Below is a small trained network, with its code and all its weights. Each question gives an input and a class and asks what happens when units are switched off, that is, made to give their printed mean instead of their output.

import numpy as np


def w(rows, s, z=0):
    codes = np.array(rows[::2]) - 128.0
    scale = np.full(codes.shape[1], s)
    scale[-1] = z or s
    return codes * scale


def norm(h):
    return h / np.sqrt((h * h).mean(-1, keepdims=True) + 1e-5)


def f(y):
    return y / 2 * (1 + np.tanh(0.7978845608 * (y + 0.044715 * y**3)))


def log_softmax(a):
    a = a - a.max(-1, keepdims=True)
    return a - np.log(np.exp(a).sum(-1, keepdims=True))


def net(x, mask):
    res = np.array(x, float).reshape(1, 3) / 4 @ E
    u = 0
    for l in range(3):
        y = f(norm(res) @ A[l][:, :-1].T + A[l][:, -1])
        res = res + np.where(mask[u : u + 7], y, B[l][:, -1]) @ B[l][:, :-1]
        u += 7
    return log_softmax(norm(res)[-1] @ U[:, :-1].T + U[:, -1])


A, B = {}, {}
E = w([
[143,134,72,58,141,125,229],'x0',
[252,85,37,254,126,232,187],'x1',
[190,184,155,113,219,132,138],'x2',
],0.0068)
A[0] = w([
[131,178,162,1,149,124,74,89],'L0N1',
[117,132,86,64,134,112,253,149],'L0N2',
[143,149,86,56,111,71,47,155],'L0N3',
[207,136,178,75,199,190,85,163],'L0N4',
[191,130,158,127,215,68,72,4],'L0N5',
[124,81,176,197,173,127,32,88],'L0N6',
[112,40,126,159,64,81,132,124],'L0N7',
],0.0086,0.0029)
B[0] = w([
[171,89,163,143,73,147,146,253],'L0N1',
[106,138,103,81,175,144,2,231],'L0N2',
[187,143,138,163,135,171,158,200],'L0N3',
[56,66,100,186,40,111,216,198],'L0N4',
[43,51,21,56,162,105,169,164],'L0N5',
[104,117,142,79,144,220,44,192],'L0N6',
[124,64,110,181,126,98,223,188],'L0N7',
],0.0077,0.0061)
A[1] = w([
[116,157,116,45,207,125,192,249],'L1N1',
[117,62,111,102,157,65,133,48],'L1N2',
[175,90,81,172,29,230,144,233],'L1N3',
[205,142,77,176,96,194,86,48],'L1N4',
[44,66,184,181,132,2,84,181],'L1N5',
[53,131,132,50,143,171,37,148],'L1N6',
[202,39,215,111,46,164,201,107],'L1N7',
],0.0076,0.0018)
B[1] = w([
[155,1,155,251,162,220,106,162],'L1N1',
[52,108,120,223,11,126,155,143],'L1N2',
[233,140,49,125,186,149,164,255],'L1N3',
[183,168,96,122,138,19,130,179],'L1N4',
[152,19,43,113,247,131,180,192],'L1N5',
[193,138,98,89,222,108,173,207],'L1N6',
[104,229,134,50,115,113,151,214],'L1N7',
],0.0063,0.0079)
A[2] = w([
[169,135,2,59,162,209,115,253],'L2N1',
[121,81,125,160,145,109,204,125],'L2N2',
[212,156,132,105,193,102,191,165],'L2N3',
[127,44,81,74,168,181,119,160],'L2N4',
[63,155,174,55,129,81,138,70],'L2N5',
[115,77,209,75,155,118,136,155],'L2N6',
[96,86,96,148,57,134,168,118],'L2N7',
],0.0097,0.0029)
B[2] = w([
[75,112,196,82,151,156,77,249],'L2N1',
[31,56,136,193,44,139,186,163],'L2N2',
[73,97,149,112,76,40,161,193],'L2N3',
[122,224,141,154,78,194,96,212],'L2N4',
[196,60,78,218,186,93,166,149],'L2N5',
[235,122,3,191,120,144,111,167],'L2N6',
[22,213,209,122,197,114,151,148],'L2N7',
],0.0074,0.016)
U = w([
[177,109,102,90,161,223,20,155],'0',
[248,84,55,140,125,52,186,165],'1',
[46,90,99,197,96,163,188,153],'2',
[89,155,212,23,98,84,143,161],'3',
[158,204,219,196,83,57,107,2],'4',
[131,204,150,199,146,46,107,52],'5',
[128,214,153,196,128,41,102,52],'6',
[137,195,143,185,124,60,109,44],'7',
],0.013,0.0098)

Each question gives the input, the list of numbers given to net, and the class t.
The units are the neurons (one row each of A and B). Each row of codes is followed by its name. A weight is (code - 128) times the scale printed after its matrix; where a second scale follows, it is the last column's (A, B and U).
mask holds one flag per neuron, layer by layer. A switched-off neuron (its flag False) gives its mean, the last column of its row in B, instead of its output. The means were averaged over made-up inputs and are rounded, as every weight is.
A unit's drop is (log p(t) with every unit on - log p(t) with that unit switched off) / (log p(t) with every unit on - log p(t) with every unit switched off).
The circuit of an input: a set's keep is (log p(t) with only the set's units on - log p(t) with every unit switched off) / (log p(t) with every unit on - log p(t) with every unit switched off). Starting from the 12 units with the biggest drops (on a tie, the unit counted first), units are removed one at a time, each time the one whose removal leaves the highest keep (on an exact tie, the one counted first), for as long as the keep stays at least 0.8.
units of the circuit, in order: the units of the circuit, biggest drop first
most important unit: the unit with the biggest drop
top k neurons: the k neurons with the biggest drops, biggest first
top k neurons in layer l: the k neurons of layer l with the biggest drops, biggest first
input [1,2,-3], class 3: most important unit -> L2N6
input [-5,8,8], class 1: top 3 neurons -> (L1N4, L0N2, L1N3)
input [-5,7,7], class 1: units of the circuit, in order -> (L1N4, L2N3)
input [7,7,3], class 0: top 4 neurons in layer 0 -> (L0N2, L0N1, L0N7, L0N3)
input [6,-2,7], class 2: top 2 neurons -> (L0N4, L0N6)
input [6,5,8], class 2: top 2 neurons -> (L0N4, L0N6)
input [1,-6,-7], class 2: units of the circuit, in order -> (L1N5, L0N7)
input [-6,-6,3], class 0: top 4 neurons -> (L0N6, L1N5, L0N5, L1N4)
input [8,5,-7], class 0: units of the circuit, in order -> (L0N2, L2N1)
input [4,4,5], class 2: units of the circuit, in order -> (L0N4, L2N6)
input [-3,-2,0], class 3: top 3 neurons -> (L0N2, L0N3, L1N6)
input [-3,-1,3], class 3: top 2 neurons -> (L0N4, L0N6)
input [8,-7,-4], class 0: top 2 neurons -> (L0N2, L1N1)
input [8,-6,-7], class 0: top 2 neurons -> (L0N2, L0N4)
input [-7,-6,4], class 0: top neuron -> (L0N6)
input [2,-7,-8], class 2: top 3 neurons -> (L1N5, L0N7, L0N6)
input [-7,8,0], class 1: top 3 neurons -> (L1N4, L0N2, L2N4)
input [-4,-7,-7], class 1: top 2 neurons in layer 2 -> (L2N6, L2N1)
input [-1,4,1], class 1: top 2 neurons in layer 2 -> (L2N4, L2N7)
input [-6,-6,-8], class 2: units of the circuit, in order -> (L1N5)
input [1,6,-2], class 1: top 2 neurons in layer 1 -> (L1N3, L1N4)
input [-4,-7,2], class 1: top 2 neurons in layer 0 -> (L0N2, L0N1)
